Here is a tiny trained network, its code and every weight. The questions are about switching its units off for an input and a class, where a switched-off unit gives its printed mean instead of its output.

import numpy as np


def w(rows, s, z=0):
    codes = np.array(rows[::2]) - 128.0
    scale = np.full(codes.shape[1], s)
    scale[-1] = z or s
    return codes * scale


def f(y):
    return y / 2 * (1 + np.tanh(0.7978845608 * (y + 0.044715 * y**3)))


def log_softmax(a):
    a = a - a.max(-1, keepdims=True)
    return a - np.log(np.exp(a).sum(-1, keepdims=True))


def net(x, mask):
    res = np.array(x, float).reshape(1, 3) / 4 @ E
    y = f(res @ A[0][:, :-1].T + A[0][:, -1])
    res = res + np.where(mask, y, B[0][:, -1]) @ B[0][:, :-1]
    return log_softmax(res[-1] @ U[:, :-1].T + U[:, -1])


A, B = {}, {}
E = w([
[187,47,186,140,148,149,84],'x0',
[203,165,153,151,11,113,122],'x1',
[81,63,40,181,71,46,152],'x2',
],0.012)
A[0] = w([
[150,213,204,35,120,192,98,128],'N1',
[83,107,104,95,181,137,119,104],'N2',
[67,92,97,186,98,115,156,109],'N3',
[182,42,187,156,129,162,119,108],'N4',
[163,172,132,114,58,145,126,120],'N5',
[92,90,112,182,88,87,162,103],'N6',
[94,246,106,125,142,95,161,110],'N7',
[145,54,85,147,115,59,153,119],'N8',
[179,160,156,144,65,88,112,125],'N9',
[156,212,168,105,162,181,120,92],'N10',
[119,214,91,119,124,104,154,114],'N11',
[152,49,107,209,128,83,121,124],'N12',
[92,213,115,110,92,122,179,123],'N13',
[102,117,39,181,85,80,170,150],'N14',
[186,179,95,153,60,139,100,117],'N15',
[187,139,127,74,97,80,153,90],'N16',
[120,192,175,109,194,169,101,134],'N17',
[70,93,111,127,176,157,135,107],'N18',
[49,34,129,101,176,157,105,139],'N19',
[201,24,167,119,178,121,63,126],'N20',
[165,35,159,150,114,150,36,111],'N21',
[63,122,82,57,193,164,135,124],'N22',
[170,144,137,141,66,141,119,125],'N23',
[101,235,78,113,141,135,152,120],'N24',
[134,167,139,118,139,207,105,129],'N25',
[116,114,112,111,221,128,127,122],'N26',
[166,135,136,170,83,132,98,121],'N27',
[102,58,78,187,141,113,181,140],'N28',
[141,125,135,101,127,113,173,255],'N29',
],0.011,0.016)
B[0] = w([
[160,127,107,89,91,175,123,239],'N1',
[106,48,76,169,127,105,112,165],'N2',
[121,134,118,91,143,173,100,185],'N3',
[73,163,158,119,151,105,81,178],'N4',
[140,60,89,147,96,117,138,181],'N5',
[117,117,103,86,126,198,102,183],'N6',
[53,119,205,103,156,88,60,182],'N7',
[134,136,116,88,112,184,117,192],'N8',
[119,77,87,167,68,98,139,194],'N9',
[112,110,98,77,121,190,113,190],'N10',
[84,131,164,125,151,96,49,168],'N11',
[133,157,147,74,146,191,104,187],'N12',
[78,136,150,107,141,93,85,182],'N13',
[141,171,123,100,112,158,126,236],'N14',
[117,62,59,180,70,125,146,189],'N15',
[52,39,96,151,130,157,68,143],'N16',
[160,123,114,97,103,176,141,203],'N17',
[113,84,87,153,98,117,122,168],'N18',
[115,110,91,167,86,83,144,199],'N19',
[72,170,160,108,120,96,93,198],'N20',
[51,164,182,109,151,78,66,182],'N21',
[144,90,64,164,71,98,135,197],'N22',
[120,90,110,160,86,98,124,179],'N23',
[62,177,179,126,165,112,58,185],'N24',
[145,137,120,100,131,178,134,178],'N25',
[130,97,83,142,47,103,107,178],'N26',
[131,79,107,149,95,93,111,169],'N27',
[146,155,90,95,110,153,128,203],'N28',
[252,216,136,128,124,69,222,253],'N29',
],0.012,0.016)
U = w([
[134,138,118,68,113,247,124,75],'0',
[112,45,86,186,83,66,136,125],'1',
[49,162,208,105,147,61,64,138],'2',
[205,216,157,124,124,64,237,254],'3',
[130,130,151,183,172,143,140,95],'4',
[122,102,157,167,155,129,169,92],'5',
[101,68,159,138,174,102,131,99],'6',
],0.014,0.0069)

Each question gives the input, the list of numbers given to net, and the class t.
The units are the neurons (one row each of A and B). Each row of codes is followed by its name. A weight is (code - 128) times the scale printed after its matrix; where a second scale follows, it is the last column's (A, B and U).
mask holds one flag per neuron, in row order. A switched-off neuron (its flag False) gives its mean, the last column of its row in B, instead of its output. The means were averaged over made-up inputs and are rounded, as every weight is.
A unit's drop is (log p(t) with every unit on - log p(t) with that unit switched off) / (log p(t) with every unit on - log p(t) with every unit switched off).
The circuit of an input: a set's keep is (log p(t) with only the set's units on - log p(t) with every unit switched off) / (log p(t) with every unit on - log p(t) with every unit switched off). Starting from the 12 units with the biggest drops (on a tie, the unit counted first), units are removed one at a time, each time the one whose removal leaves the highest keep (on an exact tie, the one counted first), for as long as the keep stays at least 0.8.
circuit, biggest first: the units of the circuit, biggest drop first
top k neurons: the k neurons with the biggest drops, biggest first
drop when u is switched off: that unit's drop, to one decimal
input [-3,7,8], class 0: circuit, biggest first	(N14)
input [4,-1,-2], class 2: top 3 neurons	(N20, N21, N4)
input [-7,8,-7], class 1: top 4 neurons	(N15, N5, N9, N23)
input [6,-5,-1], class 2: top 4 neurons	(N20, N21, N4, N15)
input [7,-6,4], class 2: top 3 neurons	(N20, N21, N12)
input [8,-4,8], class 0: top 3 neurons	(N8, N12, N28)
input [8,2,8], class 0: top 4 neurons	(N8, N12, N6, N28)
input [-6,7,7], class 0: top 2 neurons	(N14, N6)
input [1,8,-7], class 1: top 2 neurons	(N9, N15)
input [-2,7,-6], class 1: drop when N15 is switched off	0.3
input [2,6,6], class 0: drop when N8 is switched off	0.3
input [-8,-4,8], class 0: drop when N28 is switched off	0.5
